The symbols move the points like this.
Z27: gu>Z618, vo>Z646, vu>Z815, zo>Z173, ze>Z238, ki>Z22
Z66: gu>Z263, vo>Z340, vu>Z181, zo>Z362, ze>Z67, ki>Z944
Z339: gu>Z611, vo>Z123, vu>Z115, zo>Z491, ze>Z889, ki>Z519
Z473: gu>Z181, vo>Z560, vu>Z263, zo>Z238, ze>Z173, ki>Z883
Z67: gu>Z990, vo>Z179, vu>Z722, zo>Z674, ze>Z66, ki>Z842
Z577: gu>Z239, vo>Z519, vu>Z725, zo>Z450, ze>Z715, ki>Z123
Z173: gu>Z722, vo>Z955, vu>Z990, zo>Z27, ze>Z473, ki>Z850
Z44: gu>Z528, vo>Z697, vu>Z22, zo>Z464, ze>Z42, ki>Z815
Z270: gu>Z455, vo>Z944, vu>none, zo>Z488, ze>none, ki>Z340
Z842: gu>Z464, vo>none, vu>none, zo>Z528, ze>Z944, ki>Z67
Z519: gu>Z238, vo>Z577, vu>Z362, zo>Z181, ze>Z618, ki>Z339
Z179: gu>Z841, vo>Z67, vu>none, zo>Z251, ze>Z340, ki>none
Z715: gu>Z646, vo>Z618, vu>Z251, zo>none, ze>Z577, ki>none
Z455: gu>Z270, vo>Z93, vu>Z774, zo>Z430, ze>Z833, ki>Z170
Z933: gu>Z725, vo>Z808, vu>Z239, zo>Z170, ze>Z827, ki>Z430
Z123: gu>Z75, vo>Z339, vu>Z488, zo>none, ze>none, ki>Z577
Z618: gu>Z27, vo>Z715, vu>Z674, zo>Z722, ze>Z519, ki>Z889
Z815: gu>Z674, vo>Z827, vu>Z27, zo>Z990, ze>Z808, ki>Z44
Z833: gu>none, vo>Z464, vu>none, zo>Z697, ze>Z455, ki>Z841
Z955: gu>none, vo>Z173, vu>Z841, zo>Z646, ze>Z560, ki>none
Z464: gu>Z842, vo>Z833, vu>Z850, zo>Z44, ze>Z93, ki>Z990
Z42: gu>Z115, vo>Z430, vu>Z611, zo>Z93, ze>Z44, ki>Z808
Z674: gu>Z815, vo>Z251, vu>Z618, zo>Z67, ze>Z362, ki>Z528
Z115: gu>Z42, vo>Z488, vu>Z339, zo>Z944, ze>Z528, ki>Z362
Z850: gu>none, vo>none, vu>Z464, zo>Z22, ze>Z883, ki>Z173
Z944: gu>Z93, vo>Z270, vu>Z491, zo>Z115, ze>Z842, ki>Z66
Z75: gu>Z123, vo>Z611, vu>Z430, zo>Z774, ze>Z217, ki>Z239
Z430: gu>Z488, vo>Z42, vu>Z75, zo>Z455, ze>Z697, ki>Z933
Z340: gu>Z170, vo>Z66, vu>Z450, zo>Z725, ze>Z179, ki>Z270
Z181: gu>Z473, vo>Z450, vu>Z66, zo>Z519, ze>Z722, ki>Z491
Z239: gu>Z577, vo>Z238, vu>Z933, zo>Z560, ze>Z646, ki>Z75
Z362: gu>Z808, vo>Z725, vu>Z519, zo>Z66, ze>Z674, ki>Z115
Z251: gu>Z827, vo>Z674, vu>Z715, zo>Z179, ze>Z725, ki>Z804
Z889: gu>Z22, vo>none, vu>Z528, zo>none, ze>Z339, ki>Z618
Z170: gu>Z340, vo>Z263, vu>Z560, zo>Z933, ze>Z841, ki>Z455
Z263: gu>Z66, vo>Z170, vu>Z473, zo>Z808, ze>Z990, ki>Z93
Z808: gu>Z362, vo>Z933, vu>Z238, zo>Z263, ze>Z815, ki>Z42
Z491: gu>Z883, vo>none, vu>Z944, zo>Z339, ze>none, ki>Z181
Z990: gu>Z67, vo>Z841, vu>Z173, zo>Z815, ze>Z263, ki>Z464
Z646: gu>Z715, vo>Z27, vu>Z827, zo>Z955, ze>Z239, ki>Z217
Z217: gu>none, vo>Z22, vu>Z697, zo>none, ze>Z75, ki>Z646
Z774: gu>none, vo>Z883, vu>Z455, zo>Z75, ze>none, ki>Z560
Z488: gu>Z430, vo>Z115, vu>Z123, zo>Z270, ze>Z804, ki>Z725
Z697: gu>Z804, vo>Z44, vu>Z217, zo>Z833, ze>Z430, ki>Z827
Z528: gu>Z44, vo>Z804, vu>Z889, zo>Z842, ze>Z115, ki>Z674
Z450: gu>Z560, vo>Z181, vu>Z340, zo>Z577, ze>none, ki>none
Z722: gu>Z173, vo>none, vu>Z67, zo>Z618, ze>Z181, ki>none
Z841: gu>Z179, vo>Z990, vu>Z955, zo>Z827, ze>Z170, ki>Z833
Z883: gu>Z491, vo>Z774, vu>Z93, zo>Z611, ze>Z850, ki>Z473
Z93: gu>Z944, vo>Z455, vu>Z883, zo>Z42, ze>Z464, ki>Z263
Z560: gu>Z450, vo>Z473, vu>Z170, zo>Z239, ze>Z955, ki>Z774
Z22: gu>Z889, vo>Z217, vu>Z44, zo>Z850, ze>Z611, ki>Z27
Z804: gu>Z697, vo>Z528, vu>none, zo>none, ze>Z488, ki>Z251
Z725: gu>Z933, vo>Z362, vu>Z577, zo>Z340, ze>Z251, ki>Z488
Z238: gu>Z519, vo>Z239, vu>Z808, zo>Z473, ze>Z27, ki>Z611
Z611: gu>Z339, vo>Z75, vu>Z42, zo>Z883, ze>Z22, ki>Z238
Z827: gu>Z251, vo>Z815, vu>Z646, zo>Z841, ze>Z933, ki>Z697

The rows follow the links: the fewer symbols apart two points are, the more alike their rows tend to be.

Each row is also shifted at random along 8 hidden directions that mean nothing.

Rows with their points:
5,10,11,-10,5,12,16,-42,17,-25,-28,-33,-34,3,4,11,12,-16,8,-25,-16,10,3,14,-21,33,27,-27,7,-23,14,-1,-6,-11,-4,15,-27,-10,7,-20,18,16,-24,31,18,20,45,17; point Z528
-56,24,22,-9,-6,8,9,33,-19,-29,49,7,-5,47,-9,19,27,-9,-7,40,-12,-23,6,-5,-9,-17,20,25,-44,-11,-29,40,10,23,52,30,54,10,13,38,45,9,13,7,0,10,5,13; point Z66
76,11,15,-4,-7,2,-19,0,11,-19,4,27,-5,27,16,-14,37,11,39,-7,-17,3,3,9,19,1,2,-5,0,7,14,-1,2,-13,-15,11,9,-6,-15,-16,-2,27,-10,-5,0,-1,39,-19; point Z67
110,-2,-2,28,-4,-5,-20,15,-6,-11,-1,-46,-14,-14,11,-14,-13,23,-20,38,42,-40,34,36,-7,26,20,18,12,1,40,-4,30,-7,47,5,11,5,14,-7,-9,-25,11,1,2,14,-18,-23; point Z827
97,9,10,10,-11,-13,-25,-6,33,-31,19,-21,-20,-20,14,0,-12,-10,17,18,-9,-32,36,34,-5,18,19,-16,15,-19,30,30,-10,-39,14,25,33,21,-3,-8,4,-9,-10,17,29,18,17,11; point Z488
-7,-6,-14,7,34,19,-14,11,-14,30,-2,12,-30,-13,-37,-56,26,19,29,-5,-10,11,-1,10,12,-39,-29,-9,-6,23,-11,8,18,-3,5,1,21,-20,0,7,-3,-24,-16,-1,10,-27,-16,-12; point Z170
111,9,4,13,-21,-42,4,-4,-3,-44,33,27,22,0,38,5,25,-17,-11,-12,10,5,10,4,41,23,12,10,16,-2,59,-16,14,-24,-24,22,11,7,-29,-19,26,10,28,-24,-16,15,12,13; point Z618
-54,-5,8,-23,-31,-10,62,6,39,-20,47,39,49,6,-1,-22,4,-36,-15,-19,9,-27,3,-9,0,-2,-24,25,-19,-27,-36,19,-10,9,13,23,73,18,10,-6,4,11,44,-18,10,-41,-22,-30; point Z339
-20,1,-22,25,25,10,12,-19,24,10,-6,-13,-7,-22,-3,-63,15,-7,7,1,17,-32,12,26,28,6,-1,-22,9,-15,52,-12,36,-18,25,11,0,16,8,2,17,-20,-6,-4,2,2,-28,-14; point Z725
-4,11,20,3,-18,-30,41,16,-18,-25,35,18,8,22,12,3,32,-13,7,6,-4,10,-5,4,21,2,19,15,-5,-12,20,-10,28,-3,-14,13,27,-13,-27,18,29,26,13,-2,-26,16,-1,21; point Z722
61,-4,30,-11,-26,9,-44,5,2,-42,-1,-44,-18,36,30,67,-36,15,-26,44,25,-26,23,4,-57,40,14,38,-16,-2,-9,27,-34,14,20,9,5,13,23,-12,-17,2,11,9,33,29,31,-21; point Z44
-54,-4,0,-4,47,21,-14,12,17,22,13,5,-26,24,-25,-66,45,12,22,11,2,-19,1,16,24,1,-47,13,-24,29,51,-9,6,3,19,-2,34,-5,1,-16,-3,-18,-5,-9,18,-15,-26,-43; point Z263
22,10,-16,43,3,-45,34,-13,-25,-4,3,-15,-3,-23,13,-2,0,-17,-19,-5,10,5,-4,15,26,5,45,-11,31,-17,48,-25,59,-23,-2,1,-22,-8,-22,13,33,7,4,0,-31,19,-20,46; point Z715
-11,11,-1,8,11,10,-25,-3,14,18,-13,-10,-28,-7,1,-17,-6,-5,40,11,-33,-9,8,24,3,-5,9,-29,7,1,25,-3,-3,-25,-9,-16,-20,9,-9,0,0,-6,-42,18,-4,21,6,26; point Z270
13,-17,-4,-4,-1,-5,13,-10,-5,2,-31,-38,15,6,4,19,-12,5,-43,-5,26,-16,-32,-5,-1,40,6,21,-4,17,3,-12,-8,17,5,-24,-37,1,15,-13,-24,5,7,3,-4,9,-7,-18; point Z27
-25,-27,-10,3,15,-13,-74,7,-16,20,-47,-17,-23,-12,0,-21,-11,23,20,-17,-8,-6,-27,-5,11,-25,-26,6,17,63,-34,7,-10,3,-17,-50,-14,1,-7,-13,-64,15,-2,6,11,-16,-2,-15; point Z955
11,9,-4,23,8,3,-16,17,-37,14,15,31,-9,-3,-6,-15,12,29,9,17,5,30,19,6,-4,-32,5,-7,-1,10,-7,-6,31,0,-8,8,7,-24,-16,17,7,-6,-4,-16,-14,-10,-9,-8; point Z841
20,0,17,-18,-9,-20,96,4,-14,18,0,-20,10,21,-20,23,2,-1,-15,-14,-8,29,-22,-5,-18,23,17,20,-12,-47,-6,-26,31,21,-18,-9,-1,-45,-11,17,31,6,-18,34,-34,21,-5,35; point Z850
18,-9,-18,10,10,-25,-29,13,-42,12,22,-19,-7,-29,5,29,-44,-12,-35,6,10,3,-2,-6,-12,-28,6,6,13,29,-22,9,-9,3,9,-10,-1,9,-10,2,-14,-27,19,-14,6,-3,-25,35; point Z75
-61,6,35,3,-37,15,-65,33,9,-32,-5,29,25,51,27,45,-1,39,19,61,21,-9,28,-17,-12,21,-12,24,-23,15,24,16,-26,-5,-26,-5,11,24,-3,5,-22,20,13,-10,17,24,35,-46; point Z990
110,-16,-14,12,-43,-11,20,-15,45,12,-71,-2,65,-32,13,26,-28,25,-9,-14,17,8,1,-21,11,44,5,-6,27,-39,7,-29,-7,-20,-68,-11,-52,10,-5,-12,-30,8,-7,12,-24,23,10,-14; point Z646
-11,6,-8,17,7,11,15,1,-10,16,-3,6,-9,-8,-4,-34,17,16,24,-3,-7,-3,3,20,6,-15,21,-13,-8,-14,7,-19,49,-1,22,-3,-14,-12,5,18,18,13,-26,4,-34,-1,-15,4; point Z179

From each start, follow one symbol. Which point do you reach?
Answer with the point's name.
---
35,-2,-7,3,8,27,4,-1,36,28,-14,21,12,-15,2,-47,2,15,34,1,-17,-24,2,16,22,-5,-7,-23,-4,-3,4,-3,12,3,21,-14,-3,15,7,8,-9,2,-19,2,-21,-13,-16,-24
gu: Z170
---
-50,14,-6,5,15,24,7,-33,-13,-14,-22,-30,-28,7,2,-4,8,-7,-14,-10,4,0,-13,7,-11,3,32,-10,-12,4,-11,-3,15,24,38,1,-37,-1,30,-2,8,18,-7,13,-3,-2,21,8
ze: Z362
---
58,10,29,-24,-16,25,73,19,34,11,11,-7,19,32,-17,25,-1,11,-2,26,1,-14,9,-1,-34,32,-2,25,-31,-57,-5,7,-5,17,10,16,32,-12,6,22,25,-13,-22,32,3,18,4,-11
zo: Z42
---
3,-6,-9,-21,24,-14,60,2,-1,36,19,21,9,11,-13,-19,13,-9,3,-31,-8,27,-29,-6,23,-8,-33,11,-6,0,18,-37,1,18,-21,-13,3,-28,-23,-13,12,-15,-18,-12,-23,-13,-26,14
ki: Z473
---
24,-15,-4,-4,19,-9,-8,-21,10,-9,-14,-45,-12,0,2,-11,4,-28,-15,-11,-7,-43,-28,15,31,31,4,14,5,35,29,5,-7,1,31,-19,-8,32,16,-11,-21,10,13,7,5,9,-15,8
ki: Z339
---
51,34,16,-8,4,3,-33,-12,-33,-17,28,57,-16,9,8,53,16,-24,33,-6,-55,73,4,-15,2,-33,24,-48,-3,-1,10,-3,-36,-28,-59,36,-23,-7,-52,-2,48,4,-24,-11,7,25,57,63
vo: Z270
---
6,-15,-6,-8,-3,-24,-59,-13,11,-25,3,-19,-15,2,40,1,-13,-27,-1,-19,2,-42,-10,15,2,24,-9,21,11,50,14,0,-32,-4,15,-24,-4,20,7,-43,-49,27,17,-19,16,-8,4,-15
ki: Z618
---
45,4,1,4,-6,31,-39,16,-30,-17,34,25,10,22,20,11,-7,17,-34,21,44,-11,5,-13,-18,-21,-10,39,-15,36,-43,5,-9,39,46,7,11,5,30,-14,-11,-9,41,-51,10,-32,-11,-60
ki: Z44
---
16,-19,2,-10,16,-23,30,-5,12,-6,-16,-64,-7,3,-30,3,14,-12,-29,-14,6,-25,-24,-5,16,31,-1,35,2,7,13,12,-5,2,11,-6,24,3,11,-6,-10,-13,17,29,24,8,-6,6
vu: Z808
---
88,1,2,17,13,-53,-23,46,-55,7,64,-7,-28,-2,10,16,-10,-12,-12,30,2,-6,7,28,9,-15,12,28,0,24,33,1,21,-15,17,-8,43,-18,-41,11,17,-28,5,-11,-11,24,-36,57
ki: Z560
---
51,-1,-11,-1,34,18,-17,-36,35,7,-1,-27,-29,-2,29,-32,-1,-22,16,1,-9,-39,-6,39,18,43,-3,-18,6,13,85,-39,-8,-11,38,-3,-33,30,-1,-42,-10,-6,-26,-8,8,11,-8,-13
ze: Z528
---
51,-6,1,-10,-48,0,-33,13,1,7,-17,5,38,-6,7,35,-41,-1,-3,3,-29,-26,-22,-21,-6,-20,10,7,0,16,-86,43,-33,20,-3,-30,-9,40,13,28,-34,23,14,12,-20,-6,6,9
vu: Z340
---
-87,9,-31,29,8,-15,35,7,-57,4,51,30,17,-27,-17,-8,-2,-30,-35,-19,-1,30,-17,-22,17,-67,23,-9,7,-1,-59,7,30,13,25,11,18,-1,9,27,51,-6,42,-30,-19,-31,-35,46
vu: Z725
---
50,-2,-28,5,3,-18,-41,1,-12,4,32,8,0,-33,18,-20,-31,-24,-6,-16,-9,-28,-7,12,7,-39,-7,0,18,34,-44,8,-19,6,30,-13,8,24,7,-20,-27,-7,26,-27,-3,-39,-24,4
gu: Z75
---
-73,9,8,-2,-36,3,-6,27,-8,-9,9,26,63,36,30,58,-30,-14,-11,39,-3,-19,-12,-29,10,14,20,22,-24,4,18,-4,-19,15,1,-29,-34,51,4,38,8,21,15,-4,-43,30,-15,9
vu: Z66
---
45,-15,-34,5,15,-12,-6,-29,-10,34,-47,-28,-11,-41,9,16,-35,4,-13,-26,3,25,-21,3,3,5,9,-20,38,6,3,-38,3,-8,-37,-34,-69,-16,-13,-21,-29,-5,-21,5,-16,10,-6,29
vo: Z22
---
-23,-17,24,-5,8,-29,-7,22,-11,-18,8,-75,-39,37,-28,29,11,0,-17,42,-5,-33,-14,3,14,24,5,37,-12,23,29,32,0,1,21,-10,53,-1,-8,28,4,2,1,46,19,38,-2,36
vu: Z263
